Below are the code and all the weights of a small trained network. Each question names an input and a class and asks about switching units off, where a switched-off unit gives its printed mean instead of its output.

import numpy as np


def w(rows, s, z=0):
    codes = np.array(rows[::2]) - 128.0
    scale = np.full(codes.shape[1], s)
    scale[-1] = z or s
    return codes * scale


def f(y):
    return y / 2 * (1 + np.tanh(0.7978845608 * (y + 0.044715 * y**3)))


def log_softmax(a):
    a = a - a.max(-1, keepdims=True)
    return a - np.log(np.exp(a).sum(-1, keepdims=True))


def net(x, mask):
    res = np.array(x, float).reshape(1, 4) / 4 @ E
    y = f(res @ A[0][:, :-1].T + A[0][:, -1])
    res = res + np.where(mask, y, B[0][:, -1]) @ B[0][:, :-1]
    return log_softmax(res[-1] @ U[:, :-1].T + U[:, -1])


A, B = {}, {}
E = w([
[141,165,117,131,122,155,156,110,112],'x0',
[132,146,152,139,130,126,131,128,116],'x1',
[184,61,206,107,170,183,111,19,168],'x2',
[70,98,210,13,87,131,249,122,142],'x3',
],0.012)
A[0] = w([
[57,215,38,97,114,28,182,221,137,52],'N0',
[54,181,79,123,105,94,139,193,95,56],'N1',
[169,116,166,104,174,151,132,30,238,3],'N2',
[144,137,137,128,129,115,127,143,156,76],'N3',
[95,135,66,154,80,76,179,177,92,55],'N4',
[111,150,178,60,118,114,142,143,126,91],'N5',
[66,139,90,113,76,83,113,171,29,62],'N6',
[179,55,207,110,188,227,108,8,183,58],'N7',
[204,156,55,226,137,116,7,113,99,160],'N8',
[165,183,79,103,136,138,109,98,107,73],'N9',
[64,130,153,47,107,85,234,101,147,104],'N10',
[199,142,33,132,192,95,38,119,56,98],'N11',
[118,119,138,88,34,110,148,110,156,113],'N12',
[139,171,123,57,155,154,91,182,173,134],'N13',
[47,111,183,14,57,117,230,123,124,149],'N14',
[54,115,206,2,48,133,194,143,127,126],'N15',
[18,193,100,142,69,103,131,205,121,58],'N16',
],0.0077,0.0022)
B[0] = w([
[154,92,161,163,81,96,158,57,84,205],'N0',
[177,53,198,195,85,103,159,133,78,180],'N1',
[132,92,177,166,77,45,205,102,46,194],'N2',
[97,125,128,101,132,130,119,99,134,125],'N3',
[143,113,128,170,82,88,171,84,98,172],'N4',
[111,187,125,117,126,113,124,156,143,157],'N5',
[153,77,164,152,55,121,134,61,109,172],'N6',
[198,29,180,211,50,41,186,68,46,239],'N7',
[112,221,99,99,254,231,82,187,215,251],'N8',
[70,143,157,68,107,139,86,110,155,144],'N9',
[61,204,61,84,156,165,103,167,119,197],'N10',
[105,166,106,92,154,184,103,144,168,211],'N11',
[126,154,131,128,165,177,85,96,142,154],'N12',
[134,104,120,182,154,124,125,126,101,129],'N13',
[56,186,79,68,194,193,93,215,184,223],'N14',
[61,196,98,112,209,157,92,124,197,219],'N15',
[173,71,177,148,82,53,157,81,63,186],'N16',
],0.0076,0.017)
U = w([
[98,219,75,140,201,181,121,213,207,247],'0',
[148,75,136,172,4,78,205,76,67,9],'1',
],0.011,0.0011)

Each question gives the input, the list of numbers given to net, and the class t.
The units are the neurons (one row each of A and B). Each row of codes is followed by its name. A weight is (code - 128) times the scale printed after its matrix; where a second scale follows, it is the last column's (A, B and U).
mask holds one flag per neuron, in row order. A switched-off neuron (its flag False) gives its mean, the last column of its row in B, instead of its output. The means were averaged over made-up inputs and are rounded, as every weight is.
A unit's drop is (log p(t) with every unit on - log p(t) with that unit switched off) / (log p(t) with every unit on - log p(t) with every unit switched off).
most important unit: the unit with the biggest drop
top k neurons: the k neurons with the biggest drops, biggest first
drop when u is switched off: that unit's drop, to one decimal
input [-6,-2,6,-5], class 1: most important unit	N7
input [-3,-2,-4,3], class 1: top 3 neurons	(N8 N0 N16)
input [-2,4,8,-7], class 1: top 2 neurons	(N7 N2)
input [0,4,6,6], class 0: top 4 neurons	(N14 N15 N10 N0)
input [-3,-6,6,6], class 0: top 2 neurons	(N14 N15)
input [-5,-5,-8,6], class 1: top 3 neurons	(N0 N16 N8)
input [-7,-2,5,-4], class 1: top 3 neurons	(N7 N14 N15)
input [-6,2,7,8], class 0: top 2 neurons	(N14 N15)
input [1,-3,1,0], class 1: drop when N10 is switched off	0.5
input [-5,7,7,8], class 0: drop when N15 is switched off	2.0
input [5,4,6,8], class 0: drop when N14 is switched off	1.3
